In the rows, zero is written as 128.
Rows, each with its class:
120  73 115 149 113 113 117 116 140 139 118 131 163 149 155 145 156 170 126 109 117 121 124 127 116 126 126 132 126 127 117 138  89 147  90 130 156  73  89 114 148 148 => A
156  74 106 101 139 170 179 156 125 108 130 126 131 123 176 118 111 159 131 132 106  82  92 135 157 179 131 134 119 144 113 139  97 142  96 139 130 138 120 117 150 137 => N
128  84 107 147 115 134 134 137 137 143 127 135 156 152 128 162 145 158 134 104 163 136 128 149 100 117 113 133 113 143 125 155  87 136 121 103 148  91 103 132 140 127 => A
129  84 102 137 125 123 111 140 133 134 104 129 147 137 134 167 148 151 141 138 126 130 133 118  94 126 124 101 134 134 107 151  98 155 120 123 152  87 115 125 122 136 => A
 98  65 100 142 135 151 171 127 147 130 111 134 154 142 146 156 125 168 112 112 142 115 114 135 127 124 152 144 122 114 127 145  98 220 110 108 159 118 156  98 136 149 => W
130  88 124 137 122 172 147 121 147 128 118 129 147 109 131 165 130 137 110 100 110 122 110 118 144 138 129 130 112 127 105 141  92 141 135 110 136 101 185 118 139 117 => W
118  54 107 153 131 159 129 147 139 132  84 124 151 138 135 186 149 158 150  84 122 137 107 116  99 122 126 102 128 146 101 180  81 140 123 118 150  74 118  94 154 130 => A
151  30 104 116 114 131  90 166 121 135 122 114 180 137 139 135 139 162 155 119 138 151 153 128  69 152 114 161 129 117 147 171  73 145 124 144 142  75  53 139 140 151 => D
152  57 110  99 120 131 107 166 120 136 100 118 175 147 159 169 159 148 178 112 141 128 110 124  80 173 115 145 117 167 136 181  65 141  93 127 131  82  72 111 142 127 => D
181  74 108 135 131 164 179 138 140 122 111 133 156 129 161 162 136 142 106 111 127 106  85 125 130 128 126 114 131 134 116 138  88 146 112 131 140  91 126 111 138 141 => W
122 169 104 204 155 161 160 141 133 126 100 126 171 138 142 166 118 164 115 116 128 118 112 132 137 120 142 138 126 137 112 149 101 129 103 124 149  97 131 124 154 123 => W
128  88 121 146 143 147 205 141 127 156  88 131 140 119 144 176 140 128 124 151 128 113  91 107 139 152 129  98 116 151  93 205 111 118 108  99 146 115 167 123 139 127 => Q
121  75 111 147 109 123 113  66 135 148 110 121 163 137 135 166 127 159 149 111 126 142 137 116  98 153 145 134  92 122 122 143  84 130 125 130 153  77  94 126 157 121 => A
141 106 132  91 128 144  79 203 124 125 105 107 156 125 129  61 143 100 166 104 105 150 119 144  78 163 173 166 109 134 153 148  89 135 113 105 117 100  77 114 130 146 => D
130  69 110 146 127 146 200 140 136 125  98 125 133 133 147 182 141 155  82  99 128 103  94 113 130 161 125 106 125 151  91 144  98 125 103 105 147  96 132 103 131 123 => W
125  24  69 140 116 195 195 163 162 122  96 101 172 151 179 155 105 182 113 100 133 105 101 126 129 141 153 154 124 125 116 158  52 149  99 120 152  78 142 124 161 145 => W
141  40 101 128 121 154 121 143 144 140  95 108 171 142 140 179 140 165 152  86 120 102 123 127 108 138 122 127 133 148 119 173  70 139 109 135 139  62 109 111 139 139 => A
108 102 112 147 130 128 174 131 140 141  99 121 144 139 124 156 141 166 127 104 129 107  87 122 125 131 148 101 120 130 108 143 111 124 110 109 144 106 148  76 133 115 => W
138  41  99 123 124 153 155 167 135 110 130 125 165 132 175 124 106 163 114 136 114 115 115 127 138 151 148 159 128 139 108 148  73 155 102 126 143  91 114 118 156 141 => N
119  72 117 148 115 130 132 120 111 135  58 122 156 144 124 186 162 157 116  88 118 141 142 108  87 132 114 114 122 130 108 163  96 144 115 115 141  66 108 115 136 158 => A
136  86 121 122 114 121  97 147 129 136 120 122 204 145 135 134 134 136 145 119 136 127 139 162  90 132 109 136 130 111 145 151  89 135 121 135 124  76  76 129 128 151 => D
120  72 106 156 137 111 127 137 128 159  94 135 156 151 136 193 188 173 151  95 147 130  99 137  92 136 101  86 136 106 107 151  86 141  94 139 152  73  77 104 131 140 => A
111  71 113 148 132 123 177 136 132 137 140 175 160 136 141 179 150 158 134 110 136 107  88 103 130 148 126 113 123 139  96 170  99 127 120 122 156  96 143 104 139 124 => W
157  82 109 107 133 153 189 171 123 115 154 138 136 129 156 113  95 146  90 148 163  98 112 147 135 162 135 138 116 142 125 155  87 139 105 141 135 141 126 109 138 141 => N

Rows, each with its class:
121 125 171 118 139 143 130 128 103 124 125 141 149 133 145 145 136 161 144 139  65 115 128 140 108 131 152 130 104 117 125 145 130 114 134 131 146 138 121 113 127 150 => Fl
133 140  80 124 133 124 152 122 134 118 106  87 140 116 110 140 115 137 150  95 161 157 175 125 153 141 109 113 145 138 139 128 144 140 126 153 125 110 125 120 124  59 => qj
129 125 150 123 138 132 121 135 130 125 129 137 124 127 126 136 130 137 124 122 105 117 128 136 106 128 126 129 125 119 122 135 130 130 128 129 131 126 117 127 130 130 => hj
138 139  89 153 154 138 155 117 126 104  80  80 144 105 114 151 119 160 168  91 110 155 188 124 149 141 119 106 168 141 134 139 146 123 123 161 123 123 104 120 121  47 => qj
148 117 135 144 168 147 143 141 118  94  95 120 134 107 131 156 132 168 138 102  63 127 162 132 111 128 124 118 130 125 117 142 151 122 139 143 129 119  87 124 136 111 => qj
